Below are the code and all the weights of a small trained network. Each question names an input and a class and asks about switching units off, where a switched-off unit gives its printed mean instead of its output.

import numpy as np


def w(rows, s, z=0):
    codes = np.array(rows[::2]) - 128.0
    scale = np.full(codes.shape[1], s)
    scale[-1] = z or s
    return codes * scale


def f(y):
    return np.maximum(y, 0)


def log_softmax(a):
    a = a - a.max(-1, keepdims=True)
    return a - np.log(np.exp(a).sum(-1, keepdims=True))


def net(x, mask):
    res = np.array(x, float).reshape(1, 7) / 4 @ E
    y = f(res @ A[0][:, :-1].T + A[0][:, -1])
    res = res + np.where(mask, y, B[0][:, -1]) @ B[0][:, :-1]
    return log_softmax(res[-1] @ U[:, :-1].T + U[:, -1])


A, B = {}, {}
E = w([
[168,102,231,117,69,91,142,94,168],'x0',
[188,25,118,97,135,130,116,171,80],'x1',
[143,168,115,63,201,28,132,128,125],'x2',
[147,107,109,242,157,65,122,147,164],'x3',
[224,172,121,121,154,172,150,162,182],'x4',
[82,139,175,127,138,121,152,255,137],'x5',
[128,128,127,128,128,128,129,128,128],'x6',
],0.0097)
A[0] = w([
[147,124,184,133,118,114,132,107,143,31],'N1',
[88,157,146,78,121,160,129,105,130,55],'N2',
[133,111,134,62,122,156,126,141,101,63],'N3',
[151,158,116,68,171,30,132,132,128,14],'N4',
[112,148,81,115,127,147,122,147,98,51],'N5',
[177,114,75,131,136,133,126,5,127,9],'N6',
[126,100,146,187,100,212,131,136,130,38],'N7',
[54,90,138,128,116,94,135,101,94,113],'N8',
[156,71,115,111,133,123,126,146,112,11],'N9',
[123,129,102,155,143,121,129,141,126,40],'N10',
[102,143,29,130,171,172,125,146,111,58],'N11',
[165,111,112,239,147,75,125,136,153,8],'N12',
[154,129,152,132,117,127,130,98,132,51],'N13',
[165,114,237,110,100,101,130,103,152,43],'N14',
[143,154,140,76,127,171,134,132,132,64],'N15',
[83,220,144,167,123,125,138,96,167,48],'N16',
[212,167,118,126,141,157,125,151,165,82],'N17',
[122,130,142,150,106,156,124,128,129,77],'N18',
[121,135,131,83,121,161,123,97,119,19],'N19',
[187,155,132,133,137,154,141,157,153,47],'N20',
[86,92,127,121,121,93,106,123,119,24],'N21',
[119,107,134,157,105,175,126,118,137,68],'N22',
[175,45,107,115,131,116,132,161,107,59],'N23',
[83,143,192,120,135,124,138,248,142,2],'N24',
],0.022,0.0041)
B[0] = w([
[151,131,84,152,134,129,129,134,161,179],'N1',
[158,118,197,111,137,120,125,120,158,190],'N2',
[156,129,204,113,127,121,126,120,161,197],'N3',
[76,127,90,5,145,140,136,93,123,225],'N4',
[138,118,101,149,140,130,133,133,179,178],'N5',
[130,140,123,134,16,125,115,190,54,253],'N6',
[84,133,93,33,147,127,133,96,116,238],'N7',
[72,122,144,197,134,132,160,71,110,214],'N8',
[155,149,133,133,181,123,102,152,94,185],'N9',
[138,121,144,131,111,126,132,117,167,156],'N10',
[156,121,42,169,133,125,142,135,203,234],'N11',
[170,120,240,97,92,131,147,105,213,245],'N12',
[140,124,100,144,111,131,127,130,141,163],'N13',
[149,120,43,171,151,131,141,141,211,238],'N14',
[137,124,196,132,118,123,142,105,162,186],'N15',
[170,139,147,138,236,132,81,177,65,235],'N16',
[64,111,137,193,132,122,145,82,87,217],'N17',
[116,124,112,88,140,118,125,114,127,169],'N18',
[145,126,185,113,106,131,134,126,156,174],'N19',
[73,120,134,182,141,128,141,92,102,191],'N20',
[90,117,137,181,134,128,139,99,111,170],'N21',
[103,134,108,65,141,123,137,126,118,193],'N22',
[163,149,147,139,215,133,87,171,88,225],'N23',
[150,137,114,135,4,127,113,174,69,246],'N24',
],0.03,0.017)
U = w([
[119,119,101,131,21,116,110,189,77,147],'0',
[154,92,224,107,124,108,140,100,200,253],'1',
[140,86,13,169,151,128,142,147,217,82],'2',
[44,116,72,2,159,129,127,88,113,107],'3',
[150,138,148,148,239,128,48,170,76,53],'4',
[20,74,142,221,147,117,167,52,84,93],'5',
],0.0068,0.0024)

Each question gives the input, the list of numbers given to net, and the class t.
The units are the neurons (one row each of A and B). Each row of codes is followed by its name. A weight is (code - 128) times the scale printed after its matrix; where a second scale follows, it is the last column's (A, B and U).
mask holds one flag per neuron, in row order. A switched-off neuron (its flag False) gives its mean, the last column of its row in B, instead of its output. The means were averaged over made-up inputs and are rounded, as every weight is.
A unit's drop is (log p(t) with every unit on - log p(t) with that unit switched off) / (log p(t) with every unit on - log p(t) with every unit switched off).
The circuit of an input: a set's keep is (log p(t) with only the set's units on - log p(t) with every unit switched off) / (log p(t) with every unit on - log p(t) with every unit switched off). Starting from the 12 units with the biggest drops (on a tie, the unit counted first), units are removed one at a time, each time the one whose removal leaves the highest keep (on an exact tie, the one counted first), for as long as the keep stays at least 0.8.
circuit, biggest first: the units of the circuit, biggest drop first
k most important neurons: the k neurons with the biggest drops, biggest first
drop of u: that unit's drop, to one decimal
input [1,-8,-6,-5,3,0,-2], class 4: circuit, biggest first => N16
input [2,5,1,4,5,-3,6], class 4: 2 most important neurons => N23; N8
input [8,8,-3,1,-2,-5,2], class 2: 4 most important neurons => N14; N16; N1; N13
input [4,-5,-8,-7,-4,3,8], class 3: 2 most important neurons => N7; N12
input [-1,-7,-4,-6,-4,6,8], class 4: 3 most important neurons => N16; N6; N12
input [8,-8,2,-6,0,3,6], class 2: 4 most important neurons => N14; N23; N1; N12
input [3,-7,-7,1,-2,0,6], class 3: 2 most important neurons => N7; N23
input [-3,8,-4,-5,8,-2,0], class 4: 3 most important neurons => N23; N9; N8
input [-2,-4,8,8,-3,-6,-4], class 1: 3 most important neurons => N12; N7; N24
input [-7,4,7,-1,2,-2,6], class 2: 4 most important neurons => N11; N7; N5; N22
input [4,3,-7,-5,-8,-6,-8], class 5: 4 most important neurons => N8; N4; N24; N21
input [1,2,6,3,8,-4,3], class 5: drop of N7 => 0.1
input [1,-3,5,-5,-2,8,-2], class 0: drop of N24 => 8.3
input [8,0,-6,4,5,7,3], class 2: drop of N14 => 5.2
input [-3,0,-7,-7,-8,-4,-2], class 5: circuit, biggest first => N8
